Below is a small trained network, with its code and all its weights. Each question gives an input and a class and asks what happens when units are switched off, that is, made to give their printed mean instead of their output.

import numpy as np


def w(rows, s, z=0):
    codes = np.array(rows[::2]) - 128.0
    scale = np.full(codes.shape[1], s)
    scale[-1] = z or s
    return codes * scale


def norm(h):
    return h / np.sqrt((h * h).mean(-1, keepdims=True) + 1e-5)


def f(y):
    return y / 2 * (1 + np.tanh(0.7978845608 * (y + 0.044715 * y**3)))


def log_softmax(a):
    a = a - a.max(-1, keepdims=True)
    return a - np.log(np.exp(a).sum(-1, keepdims=True))


def net(x, mask):
    res = np.array(x, float).reshape(1, 6) / 4 @ E
    u = 0
    for l in range(4):
        y = f(norm(res) @ A[l][:, :-1].T + A[l][:, -1])
        res = res + np.where(mask[u : u + 4], y, B[l][:, -1]) @ B[l][:, :-1]
        u += 4
    return log_softmax(norm(res)[-1] @ U[:, :-1].T + U[:, -1])


A, B = {}, {}
E = w([
[62,230,81],'x0',
[244,161,168],'x1',
[126,128,129],'x2',
[130,125,128],'x3',
[67,138,254],'x4',
[128,128,127],'x5',
],0.0058)
A[0] = w([
[135,79,254,88],'L0N0',
[85,107,170,143],'L0N1',
[124,233,209,1],'L0N2',
[162,50,50,71],'L0N3',
],0.0082,0.0015)
B[0] = w([
[88,47,227,253],'L0N0',
[19,62,72,176],'L0N1',
[138,236,218,202],'L0N2',
[23,3,42,200],'L0N3',
],0.005,0.0029)
A[1] = w([
[49,254,157,50],'L1N0',
[85,154,164,6],'L1N1',
[187,174,29,158],'L1N2',
[133,104,104,23],'L1N3',
],0.0082,0.0017)
B[1] = w([
[2,118,143,252],'L1N0',
[16,178,103,139],'L1N1',
[177,218,152,214],'L1N2',
[138,117,61,113],'L1N3',
],0.0083,0.0029)
A[2] = w([
[134,71,77,64],'L2N0',
[78,112,36,188],'L2N1',
[90,250,88,253],'L2N2',
[211,17,71,119],'L2N3',
],0.011,0.0023)
B[2] = w([
[89,131,69,154],'L2N0',
[179,23,106,206],'L2N1',
[254,92,15,254],'L2N2',
[13,253,175,232],'L2N3',
],0.0091,0.0053)
A[3] = w([
[79,153,189,167],'L3N0',
[183,100,107,44],'L3N1',
[142,251,131,19],'L3N2',
[117,62,104,5],'L3N3',
],0.013,0.0023)
B[3] = w([
[202,136,69,254],'L3N0',
[199,138,107,143],'L3N1',
[57,243,246,206],'L3N2',
[132,232,200,148],'L3N3',
],0.011,0.0046)
U = w([
[29,91,67,232],'0',
[108,209,166,213],'1',
[67,2,199,3],'2',
[197,68,217,103],'3',
[172,82,36,91],'4',
[207,172,88,33],'5',
],0.016,0.0032)

Each question gives the input, the list of numbers given to net, and the class t.
The units are the neurons (one row each of A and B). Each row of codes is followed by its name. A weight is (code - 128) times the scale printed after its matrix; where a second scale follows, it is the last column's (A, B and U).
mask holds one flag per neuron, layer by layer. A switched-off neuron (its flag False) gives its mean, the last column of its row in B, instead of its output. The means were averaged over made-up inputs and are rounded, as every weight is.
A unit's drop is (log p(t) with every unit on - log p(t) with that unit switched off) / (log p(t) with every unit on - log p(t) with every unit switched off).
The circuit of an input: a set's keep is (log p(t) with only the set's units on - log p(t) with every unit switched off) / (log p(t) with every unit on - log p(t) with every unit switched off). Starting from the 12 units with the biggest drops (on a tie, the unit counted first), units are removed one at a time, each time the one whose removal leaves the highest keep (on an exact tie, the one counted first), for as long as the keep stays at least 0.8.
units of the circuit, in order: the units of the circuit, biggest drop first
top k neurons: the k neurons with the biggest drops, biggest first
top k neurons in layer l: the k neurons of layer l with the biggest drops, biggest first
input [-1,2,1,1,-6,-4], class 1: units of the circuit, in order	(L2N3)
input [-4,-1,7,-8,2,-4], class 2: top 3 neurons	(L0N0 L2N2 L1N2)
input [4,-3,-3,8,8,0], class 0: top 2 neurons	(L3N2 L2N3)
input [-8,-6,1,-5,-1,6], class 0: units of the circuit, in order	(L2N3 L1N0 L3N2)
input [-1,-2,3,6,6,1], class 2: units of the circuit, in order	(L2N3 L3N2 L2N2)
input [2,-7,0,-7,0,-7], class 4: top 2 neurons	(L0N0 L2N3)
input [1,-8,1,2,-3,-3], class 4: top 2 neurons	(L0N0 L2N1)
input [2,0,8,-4,1,-6], class 0: units of the circuit, in order	(L1N0 L3N2)
input [4,-7,1,6,-1,-5], class 4: top 3 neurons in layer 2	(L2N2 L2N3 L2N1)
input [0,-8,-5,-8,3,-3], class 2: units of the circuit, in order	(L2N3 L2N1 L3N0)
input [-8,-1,2,3,-2,-4], class 0: units of the circuit, in order	(L2N3 L0N3)
input [-1,6,5,1,-1,-3], class 1: units of the circuit, in order	(L3N2 L2N1)
input [-1,-3,4,4,5,7], class 2: top 3 neurons	(L2N3 L0N0 L3N2)
input [1,-1,-8,3,4,-7], class 0: units of the circuit, in order	(L3N2)
input [-6,-1,2,3,1,-2], class 2: top 2 neurons	(L0N0 L3N2)
input [2,-8,5,3,-7,-1], class 4: top 3 neurons	(L2N1 L0N0 L1N2)
input [-7,0,6,1,-6,3], class 0: top 3 neurons in layer 2	(L2N3 L2N0 L2N1)
input [0,5,4,3,-5,1], class 1: top 2 neurons	(L3N2 L2N1)
input [0,3,-5,-2,-7,5], class 1: top 2 neurons in layer 1	(L1N0 L1N1)
input [2,-7,-6,2,-6,-7], class 4: top neuron in layer 0	(L0N0)
input [-4,1,-8,-6,-3,5], class 1: top 3 neurons	(L2N3 L1N0 L0N1)
input [-4,-2,-3,-5,-8,7], class 0: top 2 neurons	(L0N3 L2N3)
input [-1,6,0,4,2,5], class 3: top 2 neurons in layer 3	(L3N2 L3N3)
input [-2,-1,-5,3,6,0], class 2: top 2 neurons	(L2N2 L0N1)
